Below is a small trained network, with its code and all its weights. Each question gives an input and a class and asks what happens when units are switched off, that is, made to give their printed mean instead of their output.

import numpy as np


def w(rows, s, z=0):
    codes = np.array(rows[::2]) - 128.0
    scale = np.full(codes.shape[1], s)
    scale[-1] = z or s
    return codes * scale


def f(y):
    return y / 2 * (1 + np.tanh(0.7978845608 * (y + 0.044715 * y**3)))


def log_softmax(a):
    a = a - a.max(-1, keepdims=True)
    return a - np.log(np.exp(a).sum(-1, keepdims=True))


def net(x, mask):
    res = np.array(x, float).reshape(1, 2) / 4 @ E
    y = f(res @ A[0][:, :-1].T + A[0][:, -1])
    res = res + np.where(mask, y, B[0][:, -1]) @ B[0][:, :-1]
    return log_softmax(res[-1] @ U[:, :-1].T + U[:, -1])


A, B = {}, {}
E = w([
[94,43,115,91,81,173,254],'x0',
[221,216,102,188,48,199,111],'x1',
],0.0096)
A[0] = w([
[87,9,129,113,152,108,192,118],'N0',
[129,131,128,126,117,128,129,160],'N1',
[129,125,131,143,130,137,121,150],'N2',
[164,152,121,134,53,181,175,181],'N3',
[133,133,131,133,127,132,131,98],'N4',
[138,185,129,133,139,126,58,108],'N5',
[139,152,127,146,104,151,124,131],'N6',
[117,98,133,132,124,137,139,157],'N7',
[121,101,131,118,127,130,158,178],'N8',
[92,52,131,104,148,124,174,137],'N9',
[137,135,141,136,118,142,140,111],'N10',
[136,127,124,129,123,131,123,144],'N11',
[109,138,122,138,170,102,84,149],'N12',
[114,138,128,115,130,127,115,117],'N13',
[133,125,131,122,162,106,81,175],'N14',
[126,135,126,122,128,130,125,77],'N15',
[161,205,128,147,78,156,118,112],'N16',
[133,126,117,128,120,129,135,80],'N17',
[98,15,126,112,109,144,252,125],'N18',
[134,135,120,133,112,137,135,96],'N19',
[128,139,128,121,141,136,129,99],'N20',
[133,123,124,120,139,131,141,123],'N21',
[136,120,139,140,142,146,133,91],'N22',
[133,137,128,122,128,130,125,118],'N23',
[125,127,131,123,124,126,126,102],'N24',
[125,107,131,117,127,127,154,135],'N25',
[121,123,122,139,143,124,119,117],'N26',
[128,126,129,138,123,131,134,92],'N27',
[136,142,132,126,120,123,116,141],'N28',
[73,42,132,115,183,88,155,195],'N29',
[125,127,122,126,137,131,122,85],'N30',
[130,126,124,130,155,115,104,159],'N31',
[128,123,123,117,132,127,125,253],'N32',
],0.018,0.0042)
B[0] = w([
[75,157,172,150,123,126,195,229],'N0',
[102,122,77,124,102,88,108,133],'N1',
[117,123,109,131,116,98,127,134],'N2',
[69,189,45,113,96,119,190,203],'N3',
[136,132,149,125,139,152,145,128],'N4',
[149,67,116,211,140,72,139,207],'N5',
[147,129,103,98,133,178,134,163],'N6',
[140,110,127,151,139,136,132,147],'N7',
[139,94,116,170,133,116,126,160],'N8',
[94,139,166,153,126,118,162,202],'N9',
[118,132,104,110,123,150,125,135],'N10',
[113,123,105,127,110,105,125,133],'N11',
[123,159,222,99,148,108,102,169],'N12',
[133,135,141,122,127,136,119,130],'N13',
[98,132,162,112,120,40,95,167],'N14',
[140,130,161,130,138,167,137,124],'N15',
[172,115,68,91,125,199,118,214],'N16',
[146,144,157,118,149,178,136,126],'N17',
[197,41,39,218,139,143,123,253],'N18',
[132,137,127,107,136,176,136,135],'N19',
[137,129,154,129,137,157,132,126],'N20',
[146,137,144,137,135,142,137,131],'N21',
[140,132,155,121,140,164,140,125],'N22',
[132,126,142,131,141,141,137,130],'N23',
[144,141,146,128,141,148,135,126],'N24',
[153,122,135,154,150,152,148,149],'N25',
[133,137,142,117,124,138,117,131],'N26',
[141,137,152,121,139,169,140,126],'N27',
[125,117,128,144,124,112,132,142],'N28',
[180,108,101,104,130,109,57,222],'N29',
[145,136,161,126,140,167,134,125],'N30',
[121,139,151,105,114,112,105,148],'N31',
[94,107,43,138,81,2,98,146],'N32',
],0.039,0.021)
U = w([
[10,162,169,136,126,104,139,64],'0',
[155,102,84,162,120,151,154,210],'1',
[78,199,117,50,102,165,145,4],'2',
[137,137,147,114,142,169,129,20],'3',
[174,93,129,125,141,114,85,191],'4',
],0.012,0.0012)

Each question gives the input, the list of numbers given to net, and the class t.
The units are the neurons (one row each of A and B). Each row of codes is followed by its name. A weight is (code - 128) times the scale printed after its matrix; where a second scale follows, it is the last column's (A, B and U).
mask holds one flag per neuron, in row order. A switched-off neuron (its flag False) gives its mean, the last column of its row in B, instead of its output. The means were averaged over made-up inputs and are rounded, as every weight is.
A unit's drop is (log p(t) with every unit on - log p(t) with that unit switched off) / (log p(t) with every unit on - log p(t) with every unit switched off).
The circuit of an input: a set's keep is (log p(t) with only the set's units on - log p(t) with every unit switched off) / (log p(t) with every unit on - log p(t) with every unit switched off). Starting from the 12 units with the biggest drops (on a tie, the unit counted first), units are removed one at a time, each time the one whose removal leaves the highest keep (on an exact tie, the one counted first), for as long as the keep stays at least 0.8.
circuit, biggest first: the units of the circuit, biggest drop first
most important unit: the unit with the biggest drop
top k neurons: the k neurons with the biggest drops, biggest first
drop when u is switched off: that unit's drop, to one decimal
input [-3,-3], class 4: circuit, biggest first => (N0, N3)
input [-5,3], class 4: top 2 neurons => (N18, N3)
input [-1,-3], class 0: top 3 neurons => (N18, N16, N5)
input [-1,-7], class 4: circuit, biggest first => (N29)
input [-3,-1], class 0: top 2 neurons => (N18, N29)
input [-5,-7], class 0: top 2 neurons => (N18, N16)
input [5,7], class 2: circuit, biggest first => (N3, N5)
input [-5,-4], class 4: circuit, biggest first => (N0, N3)
input [3,5], class 2: circuit, biggest first => (N18, N5)
input [-2,1], class 4: top 4 neurons => (N0, N3, N18, N9)
input [-3,1], class 4: top 3 neurons => (N0, N3, N18)
input [-7,-8], class 4: top 3 neurons => (N29, N3, N0)
input [-5,-2], class 0: top 2 neurons => (N18, N29)
input [-2,-8], class 0: most important unit => N0
input [-1,-6], class 4: drop when N3 is switched off => 0.7
input [0,4], class 2: drop when N18 is switched off => 0.8
input [-5,1], class 4: drop when N0 is switched off => 0.3
